3.8,5.8,6.3,-18.4
-0.9,-56.4,23.5,29.0
8.5,-10.2,-6.9,-30.8
8.1,16.5,-17.6,-10.8
-4.0,3.4,-23.7,-1.9
21.8,-33.3,33.5,-1.9
16.6,-14.1,-3.6,-5.9
-54.4,-0.5,8.8,8.3
-29.3,-7.2,-4.6,-19.3
49.2,4.6,-25.8,-4.8
-3.6,-24.8,-11.1,35.6
-3.7,-42.6,11.8,41.4
->
3.8,-0.9,8.5,8.1,-4.0,21.8,16.6,-54.4,-29.3,49.2,-3.6,-3.7
5.8,-56.4,-10.2,16.5,3.4,-33.3,-14.1,-0.5,-7.2,4.6,-24.8,-42.6
6.3,23.5,-6.9,-17.6,-23.7,33.5,-3.6,8.8,-4.6,-25.8,-11.1,11.8
-18.4,29.0,-30.8,-10.8,-1.9,-1.9,-5.9,8.3,-19.3,-4.8,35.6,41.4

-19.0,-32.6,-14.1
32.2,10.0,23.3
-14.6,-26.6,-1.2
-0.5,-10.8,2.8
43.4,-32.8,22.1
39.0,-41.0,39.8
2.1,36.4,-65.6
-17.0,7.3,-39.0
54.2,-7.1,11.3
6.5,-7.3,-33.9
23.8,35.5,6.0
-6.6,-7.2,63.5
->
-19.0,32.2,-14.6,-0.5,43.4,39.0,2.1,-17.0,54.2,6.5,23.8,-6.6
-32.6,10.0,-26.6,-10.8,-32.8,-41.0,36.4,7.3,-7.1,-7.3,35.5,-7.2
-14.1,23.3,-1.2,2.8,22.1,39.8,-65.6,-39.0,11.3,-33.9,6.0,63.5

7.5,7.5,21.2
-35.9,3.6,-29.9
-19.0,-18.2,-13.8
30.5,44.7,33.9
36.6,40.6,34.0
-8.3,-27.5,-6.0
7.4,2.8,8.6
-45.8,-38.9,-44.4
-34.4,-5.7,-20.2
5.7,-27.9,5.7
17.6,58.8,22.2
-25.5,-22.8,-22.6
->
7.5,-35.9,-19.0,30.5,36.6,-8.3,7.4,-45.8,-34.4,5.7,17.6,-25.5
7.5,3.6,-18.2,44.7,40.6,-27.5,2.8,-38.9,-5.7,-27.9,58.8,-22.8
21.2,-29.9,-13.8,33.9,34.0,-6.0,8.6,-44.4,-20.2,5.7,22.2,-22.6

-41.8,3.0,0.1,-2.3,0.3,1.3,2.8,-1.0
-0.2,7.7,32.7,-1.9,0.5,25.7,-0.8,1.1
2.5,0.3,-0.9,-0.7,-1.8,47.5,-0.1,-1.0
35.7,1.4,-15.6,4.1,-1.9,-9.7,-2.0,2.5
-7.3,11.1,-62.5,3.2,-2.4,-0.5,2.5,-2.3
-9.1,19.1,-14.1,0.7,2.4,-34.2,2.9,-1.3
-3.0,8.8,3.3,-0.7,-0.8,62.9,-0.8,0.3
-3.8,67.1,-11.6,-0.1,0.8,-0.9,5.7,-2.8
-6.5,14.9,-5.1,0.5,1.7,-43.7,2.1,0.0
->
-41.8,-0.2,2.5,35.7,-7.3,-9.1,-3.0,-3.8,-6.5
3.0,7.7,0.3,1.4,11.1,19.1,8.8,67.1,14.9
0.1,32.7,-0.9,-15.6,-62.5,-14.1,3.3,-11.6,-5.1
-2.3,-1.9,-0.7,4.1,3.2,0.7,-0.7,-0.1,0.5
0.3,0.5,-1.8,-1.9,-2.4,2.4,-0.8,0.8,1.7
1.3,25.7,47.5,-9.7,-0.5,-34.2,62.9,-0.9,-43.7
2.8,-0.8,-0.1,-2.0,2.5,2.9,-0.8,5.7,2.1
-1.0,1.1,-1.0,2.5,-2.3,-1.3,0.3,-2.8,0.0

-57.8,9.7,33.8,-37.9,31.5,-26.9
-58.9,21.4,24.1,-6.1,-34.3,16.4
-58.7,16.6,8.1,27.6,21.1,-48.0
->
-57.8,-58.9,-58.7
9.7,21.4,16.6
33.8,24.1,8.1
-37.9,-6.1,27.6
31.5,-34.3,21.1
-26.9,16.4,-48.0

-38.4,45.6,-32.4
64.2,-60.2,-6.4
20.6,69.4,-13.6
-12.3,-14.3,18.5
55.3,10.8,14.4
->
-38.4,64.2,20.6,-12.3,55.3
45.6,-60.2,69.4,-14.3,10.8
-32.4,-6.4,-13.6,18.5,14.4
